Below are the code and all the weights of a small trained network. Each question names an input and a class and asks about switching units off, where a switched-off unit gives its printed mean instead of its output.

import numpy as np


def w(rows, s, z=0):
    codes = np.array(rows[::2]) - 128.0
    scale = np.full(codes.shape[1], s)
    scale[-1] = z or s
    return codes * scale


def norm(h):
    return h / np.sqrt((h * h).mean(-1, keepdims=True) + 1e-5)


def f(y):
    return np.maximum(y, 0)


def log_softmax(a):
    a = a - a.max(-1, keepdims=True)
    return a - np.log(np.exp(a).sum(-1, keepdims=True))


def net(x, mask):
    res = np.array(x, float).reshape(1, 4) / 4 @ E
    u = 0
    for l in range(4):
        y = f(norm(res) @ A[l][:, :-1].T + A[l][:, -1])
        res = res + np.where(mask[u : u + 7], y, B[l][:, -1]) @ B[l][:, :-1]
        u += 7
    return log_softmax(norm(res)[-1] @ U[:, :-1].T + U[:, -1])


A, B = {}, {}
E = w([
[202,134,153,73,244,116,78,100,98,103],'x0',
[139,132,114,117,114,140,116,127,128,130],'x1',
[217,96,66,13,139,49,209,186,124,81],'x2',
[199,252,149,149,103,133,178,150,4,146],'x3',
],0.0015)
A[0] = w([
[55,62,56,128,173,156,42,128,195,105,187],'0.n1',
[188,126,52,71,124,38,252,207,138,78,10],'0.n2',
[124,204,164,133,154,163,142,155,102,220,115],'0.n3',
[181,130,108,146,253,147,41,67,73,94,105],'0.n4',
[59,45,150,121,52,163,121,193,172,69,114],'0.n5',
[133,36,57,37,145,58,193,152,208,110,109],'0.n6',
[44,50,140,157,156,114,83,93,209,89,149],'0.n7',
],0.0024,0.0014)
B[0] = w([
[199,186,165,151,146,129,145,186,164,99,247],'0.n1',
[171,215,126,176,145,142,108,156,227,126,233],'0.n2',
[108,133,95,61,100,74,161,122,83,129,188],'0.n3',
[174,193,58,87,152,54,156,62,123,124,203],'0.n4',
[124,155,59,89,146,64,203,99,108,173,207],'0.n5',
[78,97,67,165,122,123,120,76,2,145,253],'0.n6',
[206,219,114,140,117,127,149,169,100,116,242],'0.n7',
],0.0033,0.003)
A[1] = w([
[84,5,232,117,196,134,105,100,167,72,2],'1.n1',
[186,172,128,19,141,145,184,182,138,124,139],'1.n2',
[113,174,140,176,120,110,164,112,75,102,174],'1.n3',
[53,73,192,94,57,134,127,146,38,150,89],'1.n4',
[84,91,136,158,82,129,103,193,248,117,79],'1.n5',
[130,172,164,162,65,142,140,203,130,135,80],'1.n6',
[155,167,107,103,67,150,98,150,85,132,173],'1.n7',
],0.0033,0.003)
B[1] = w([
[203,28,30,77,208,69,208,71,79,24,128],'1.n1',
[88,148,188,181,137,130,92,113,145,128,233],'1.n2',
[117,86,106,88,115,138,109,124,167,136,254],'1.n3',
[80,74,179,78,66,177,190,137,166,253,146],'1.n4',
[188,164,130,140,119,93,128,162,91,86,142],'1.n5',
[118,73,134,132,125,176,99,176,107,97,180],'1.n6',
[125,79,133,143,143,103,137,121,157,140,222],'1.n7',
],0.0048,0.0038)
A[2] = w([
[99,94,164,65,119,161,105,42,70,166,111],'2.n1',
[165,128,91,172,89,143,168,235,137,59,80],'2.n2',
[116,101,86,206,55,135,158,221,176,109,83],'2.n3',
[140,85,114,39,207,99,56,68,61,106,118],'2.n4',
[79,142,123,157,63,123,172,198,194,191,88],'2.n5',
[106,5,164,38,133,207,139,127,54,116,2],'2.n6',
[174,169,94,150,161,100,154,166,137,51,186],'2.n7',
],0.0032,0.0021)
B[2] = w([
[95,93,60,106,118,56,196,61,104,175,162],'2.n1',
[114,86,167,209,117,105,43,87,53,75,199],'2.n2',
[129,198,143,150,155,29,153,101,28,55,232],'2.n3',
[95,66,122,208,61,183,129,190,136,102,191],'2.n4',
[172,72,187,164,139,163,68,216,107,93,226],'2.n5',
[51,49,253,185,19,212,132,113,117,167,142],'2.n6',
[103,83,155,83,99,202,143,128,157,176,252],'2.n7',
],0.0034,0.0039)
A[3] = w([
[104,65,81,102,147,214,101,121,102,114,4],'3.n1',
[61,187,23,89,89,3,229,53,86,104,60],'3.n2',
[128,158,149,162,87,124,108,169,101,93,116],'3.n3',
[139,143,144,108,142,69,149,156,34,121,105],'3.n4',
[178,211,181,77,191,165,122,96,215,196,84],'3.n5',
[56,106,156,78,42,193,159,161,119,184,5],'3.n6',
[80,148,65,106,152,69,167,46,49,150,73],'3.n7',
],0.0046,0.003)
B[3] = w([
[213,94,67,126,211,157,219,172,184,18,159],'3.n1',
[113,233,90,4,208,98,183,2,103,249,253],'3.n2',
[85,157,114,133,128,45,116,118,76,105,237],'3.n3',
[115,133,124,156,113,185,79,125,220,118,222],'3.n4',
[218,210,178,61,62,198,35,95,216,210,242],'3.n5',
[65,42,165,42,97,225,223,181,101,177,193],'3.n6',
[73,144,32,117,210,10,196,112,49,92,214],'3.n7',
],0.0042,0.0031)
U = w([
[55,196,221,254,75,36,29,222,21,20,145],'0',
[46,233,28,12,221,23,224,32,34,221,130],'1',
[237,239,214,46,74,226,33,129,239,214,203],'2',
[228,27,24,113,227,228,224,225,226,22,1],'3',
[12,27,224,51,31,230,220,222,49,225,104],'4',
],0.0051,0.0033)

Each question gives the input, the list of numbers given to net, and the class t.
The units are the neurons (one row each of A and B). Each row of codes is followed by its name. A weight is (code - 128) times the scale printed after its matrix; where a second scale follows, it is the last column's (A, B and U).
mask holds one flag per neuron, layer by layer. A switched-off neuron (its flag False) gives its mean, the last column of its row in B, instead of its output. The means were averaged over made-up inputs and are rounded, as every weight is.
A unit's drop is (log p(t) with every unit on - log p(t) with that unit switched off) / (log p(t) with every unit on - log p(t) with every unit switched off).
most important unit: the unit with the biggest drop
k most important neurons: the k neurons with the biggest drops, biggest first
k most important neurons of layer l: the k neurons of layer l with the biggest drops, biggest first
drop of u: that unit's drop, to one decimal
input [-5,-6,0,-5], class 0: 2 most important neurons -> [0.n1 0.n7]
input [-8,-1,7,3], class 0: most important unit -> 0.n2
input [5,2,0,0], class 2: 2 most important neurons -> [0.n6 2.n3]
input [4,-6,2,-7], class 3: 2 most important neurons -> [0.n6 0.n2]
input [5,-2,6,-1], class 3: 2 most important neurons -> [0.n6 2.n4]
input [-1,7,7,1], class 0: 3 most important neurons -> [0.n4 0.n2 0.n5]
input [-7,-4,-3,4], class 4: 2 most important neurons -> [0.n2 1.n4]
input [8,5,2,-6], class 3: 2 most important neurons -> [2.n4 0.n6]
input [-5,-1,0,3], class 4: 4 most important neurons of layer 0 -> [0.n2 0.n1 0.n7 0.n4]
input [7,-1,3,-3], class 3: 2 most important neurons of layer 2 -> [2.n4 2.n3]
input [0,0,-7,5], class 4: 2 most important neurons of layer 0 -> [0.n5 0.n6]
input [2,8,4,-1], class 3: 2 most important neurons -> [0.n6 2.n3]
input [6,0,8,0], class 3: 3 most important neurons -> [0.n6 2.n4 0.n1]
input [1,-8,6,-5], class 3: 2 most important neurons -> [2.n3 0.n6]
input [-5,2,-1,7], class 4: 2 most important neurons of layer 0 -> [0.n2 0.n1]
input [3,-4,-2,-8], class 2: most important unit -> 0.n1
input [6,4,6,-1], class 3: 3 most important neurons -> [0.n6 2.n4 0.n1]
input [0,-8,-8,3], class 4: 3 most important neurons -> [1.n4 0.n5 2.n3]
input [4,6,6,1], class 2: 2 most important neurons of layer 1 -> [1.n6 1.n2]
input [0,3,8,6], class 0: most important unit -> 0.n4
input [5,7,4,1], class 2: 3 most important neurons of layer 1 -> [1.n6 1.n2 1.n3]
input [7,-6,-6,0], class 2: 2 most important neurons of layer 0 -> [0.n6 0.n4]
input [-2,8,-6,0], class 0: drop of 0.n6 -> 2.1
input [-7,-8,-4,4], class 4: drop of 1.n4 -> 0.3
